Below is a small trained network, with its code and all its weights. Each question gives an input and a target symbol and asks what happens when units are switched off, that is, made to give their printed mean instead of their output.

import numpy as np


def w(rows, s, z=0):
    codes = np.array(rows[::2]) - 128.0
    scale = np.full(codes.shape[1], s)
    scale[-1] = z or s
    return codes * scale


def norm(h):
    return h / np.sqrt((h * h).mean(-1, keepdims=True) + 1e-5)


def f(y):
    return y / 2 * (1 + np.tanh(0.7978845608 * (y + 0.044715 * y**3)))


def softmax(a):
    e = np.exp(a - a.max(-1, keepdims=True))
    return e / e.sum(-1, keepdims=True)


def log_softmax(a):
    a = a - a.max(-1, keepdims=True)
    return a - np.log(np.exp(a).sum(-1, keepdims=True))


def net(x, mask):
    ids = ['βγδεζηθλμξπτφψω'.index(c) for c in x.split()]
    T = len(ids)
    res = E[ids] + P[:T]
    u = 0
    for l in range(3):
        q, k, v = (norm(res) @ M[l].T for M in (Q, K, V))
        z = softmax(np.where(np.tri(T) > 0, q @ k.T / 4**0.5, -1e9)) @ v
        res = res + np.where(mask[u], z, O[l][:, -1]) @ O[l][:, :-1]
        u += 1
        y = f(norm(res) @ A[l][:, :-1].T + A[l][:, -1])
        res = res + np.where(mask[u : u + 4], y, B[l][:, -1]) @ B[l][:, :-1]
        u += 4
    return log_softmax(norm(res)[-1] @ U[:, :-1].T + U[:, -1])


Q, K, V, O, A, B = {}, {}, {}, {}, {}, {}
E = w([
[72,117,99,201,108,123],'β',
[102,156,133,159,109,135],'γ',
[99,127,51,224,154,109],'δ',
[103,131,126,141,83,132],'ε',
[157,151,84,173,124,168],'ζ',
[108,153,104,171,115,124],'η',
[134,166,88,158,130,157],'θ',
[131,145,151,182,116,133],'λ',
[88,110,96,162,67,100],'μ',
[127,118,54,163,128,169],'ξ',
[96,135,160,120,129,141],'π',
[164,175,88,65,175,94],'τ',
[90,148,176,3,150,72],'φ',
[142,124,101,32,80,104],'ψ',
[78,76,131,132,173,151],'ω',
],0.015)
P = w([
[189,139,219,111,159,153],'0',
[42,139,61,108,48,173],'1',
[95,126,137,157,130,91],'2',
[152,69,103,235,118,36],'3',
[84,108,43,32,97,176],'4',
[110,115,138,104,133,98],'5',
[241,9,124,176,125,63],'6',
[95,112,8,28,129,180],'7',
],0.015)
Q[0] = w([
[185,11,160,77,129,110],'0.h1',
[180,81,86,146,232,187],'0.h1',
[91,183,193,145,226,183],'0.h1',
[117,211,173,141,131,240],'0.h1',
],0.012)
K[0] = w([
[172,3,151,34,136,155],'0.h1',
[193,116,78,118,197,198],'0.h1',
[170,164,185,202,97,166],'0.h1',
[183,215,178,162,107,143],'0.h1',
],0.013)
V[0] = w([
[129,252,128,162,104,110],'0.h1',
[95,131,124,126,178,120],'0.h1',
[97,92,137,168,129,184],'0.h1',
[124,157,169,98,146,93],'0.h1',
],0.011)
O[0] = w([
[141,8,99,55,138,126,78],'0.h1',
[99,115,153,135,167,104,234],'0.h1',
[91,111,188,160,132,154,173],'0.h1',
[102,127,142,71,124,87,6],'0.h1',
],0.012,0.0015)
A[0] = w([
[86,96,102,169,170,200,251],'0.n1',
[3,105,191,129,142,3,47],'0.n2',
[68,121,122,26,79,200,118],'0.n3',
[89,75,78,149,2,58,142],'0.n4',
],0.0084,0.0018)
B[0] = w([
[100,202,88,113,166,133,248],'0.n1',
[106,110,70,151,29,77,209],'0.n2',
[6,99,104,255,91,168,253],'0.n3',
[217,139,103,150,66,107,245],'0.n4',
],0.0097,0.0047)
Q[1] = w([
[140,255,45,35,114,188],'1.h1',
[203,86,213,118,104,149],'1.h1',
[165,123,245,113,110,169],'1.h1',
[46,110,136,13,144,127],'1.h1',
],0.0089)
K[1] = w([
[68,233,15,80,147,185],'1.h1',
[183,128,205,97,133,147],'1.h1',
[162,148,252,69,142,155],'1.h1',
[80,80,165,94,127,176],'1.h1',
],0.012)
V[1] = w([
[172,117,132,148,231,159],'1.h1',
[189,188,180,52,163,57],'1.h1',
[88,251,165,95,75,126],'1.h1',
[2,99,114,100,87,99],'1.h1',
],0.0056)
O[1] = w([
[99,92,68,95,45,69,77],'1.h1',
[129,75,25,253,90,64,1],'1.h1',
[207,111,110,162,125,149,113],'1.h1',
[123,134,173,99,164,189,193],'1.h1',
],0.0073,0.0064)
A[1] = w([
[195,53,157,193,181,128,5],'1.n1',
[191,142,76,131,221,122,76],'1.n2',
[139,46,171,242,2,39,251],'1.n3',
[210,30,111,205,108,188,63],'1.n4',
],0.0091,0.0028)
B[1] = w([
[87,87,120,128,75,141,140],'1.n1',
[116,98,245,155,86,127,144],'1.n2',
[149,144,242,110,168,156,255],'1.n3',
[38,102,54,106,70,68,153],'1.n4',
],0.012,0.0084)
Q[2] = w([
[139,20,161,61,47,174],'2.h1',
[34,212,163,114,69,254],'2.h1',
[162,121,39,26,222,152],'2.h1',
[55,101,238,19,43,114],'2.h1',
],0.008)
K[2] = w([
[121,60,194,2,131,136],'2.h1',
[202,108,199,162,181,232],'2.h1',
[200,3,92,165,163,73],'2.h1',
[202,177,183,37,55,199],'2.h1',
],0.0093)
V[2] = w([
[201,129,114,83,17,236],'2.h1',
[177,96,143,193,148,197],'2.h1',
[25,77,89,215,97,102],'2.h1',
[1,228,171,48,74,146],'2.h1',
],0.0064)
O[2] = w([
[230,139,77,85,2,182,122],'2.h1',
[147,51,93,177,129,154,144],'2.h1',
[35,126,167,128,86,109,80],'2.h1',
[137,214,31,167,132,58,255],'2.h1',
],0.0082,0.0057)
A[2] = w([
[87,36,196,157,79,152,33],'2.n1',
[163,8,206,143,111,69,65],'2.n2',
[183,110,174,103,148,131,15],'2.n3',
[31,139,5,155,34,202,2],'2.n4',
],0.013,0.0068)
B[2] = w([
[105,179,150,82,47,148,137],'2.n1',
[111,65,37,153,160,150,188],'2.n2',
[122,109,137,169,97,61,140],'2.n3',
[71,190,87,252,110,151,254],'2.n4',
],0.02,0.009)
U = w([
[160,155,119,103,157,33,198],'β',
[75,150,115,62,71,52,82],'γ',
[74,78,136,74,79,131,149],'δ',
[124,51,191,166,120,140,145],'ε',
[45,96,158,115,172,73,65],'ζ',
[81,139,210,75,89,164,97],'η',
[209,102,145,128,133,216,143],'θ',
[156,151,59,49,67,137,187],'λ',
[180,82,37,154,222,84,76],'μ',
[157,115,165,120,42,145,157],'ξ',
[254,148,101,161,81,103,77],'π',
[113,192,91,162,85,159,195],'τ',
[96,110,99,65,186,183,206],'φ',
[175,150,237,219,161,119,2],'ψ',
[117,147,107,139,210,231,93],'ω',
],0.017,0.0068)

Each question gives the input, a string of symbols that net reads in full, and the target symbol t.
The units are the heads (4 rows each of Q, K, V and O) and the neurons (one row each of A and B). Each row of codes is followed by its name. A weight is (code - 128) times the scale printed after its matrix; where a second scale follows, it is the last column's (O, A, B and U).
mask holds one flag per unit, layer by layer, with each layer's heads first. A switched-off unit (its flag False) gives its mean, the last column of its rows in O or B, instead of its output. The means were averaged over made-up inputs and are rounded, as every weight is.
A unit's drop is (log p(t) with every unit on - log p(t) with that unit switched off) / (log p(t) with every unit on - log p(t) with every unit switched off).
The circuit of an input: a set's keep is (log p(t) with only the set's units on - log p(t) with every unit switched off) / (log p(t) with every unit on - log p(t) with every unit switched off). Starting from the 12 units with the biggest drops (on a tie, the unit counted first), units are removed one at a time, each time the one whose removal leaves the highest keep (on an exact tie, the one counted first), for as long as the keep stays at least 0.8.
units of the circuit, in order: the units of the circuit, biggest drop first
unit that matters most: the unit with the biggest drop
k most important neurons: the k neurons with the biggest drops, biggest first
top k neurons in layer l: the k neurons of layer l with the biggest drops, biggest first
input λ τ β λ, target μ: most important neuron => (2.n2)
input ε τ π ψ, target π: 2 most important neurons => (0.n4; 1.n3)
input β μ τ ε, target μ: 2 most important neurons => (2.n2; 0.n3)
input π ζ η ψ π γ, target δ: units of the circuit, in order => (0.h1; 2.n4)
input λ π ε, target ξ: top 2 neurons in layer 0 => (0.n2; 0.n4)
input τ γ ψ, target λ: units of the circuit, in order => (0.h1; 2.n4)
input β δ τ ψ φ ε, target ξ: units of the circuit, in order => (1.n3; 0.n2; 2.n4; 0.n4)
input τ λ δ η ε μ, target π: units of the circuit, in order => (0.n4; 2.n4)
input θ λ π, target η: 2 most important neurons => (0.n2; 2.n4)
input β λ ξ, target ω: 2 most important neurons => (1.n4; 0.n2)
input τ θ μ, target π: units of the circuit, in order => (0.n4; 0.n3; 2.n4)
input ξ τ ω φ δ τ θ, target μ: 4 most important neurons => (0.n3; 2.n2; 1.n3; 2.n4)
input θ φ δ, target ζ: 2 most important neurons => (0.n1; 2.n4)
input τ π ω ω π φ δ, target ψ: unit that matters most => 0.h1
input φ τ β, target ψ: units of the circuit, in order => (1.n3; 0.n4; 2.n4)
input ψ λ τ η λ ω θ, target ψ: units of the circuit, in order => (0.h1; 2.n4)
input λ ψ τ, target β: top 2 neurons in layer 2 => (2.n4; 2.n3)
input τ θ γ τ τ, target φ: 2 most important neurons => (2.n4; 1.n4)
input λ λ τ δ τ τ π, target μ: 2 most important neurons => (2.n2; 0.n3)
input ω β ω β, target ψ: top neuron in layer 2 => (2.n4)
input θ ξ δ τ β φ, target γ: 3 most important neurons => (0.n2; 1.n3; 2.n4)
input τ β τ δ, target μ: 4 most important neurons => (1.n3; 2.n2; 2.n4; 0.n3)
input ω λ η γ β τ β, target μ: 2 most important neurons => (2.n2; 0.n3)
input τ ε λ, target ε: 2 most important neurons => (1.n3; 0.n2)
input τ ω η, target μ: 2 most important neurons => (0.n4; 0.n3)
input π λ ξ π, target ε: top 3 neurons in layer 2 => (2.n2; 2.n4; 2.n3)
input τ β τ φ τ δ ε, target μ: units of the circuit, in order => (2.n2)
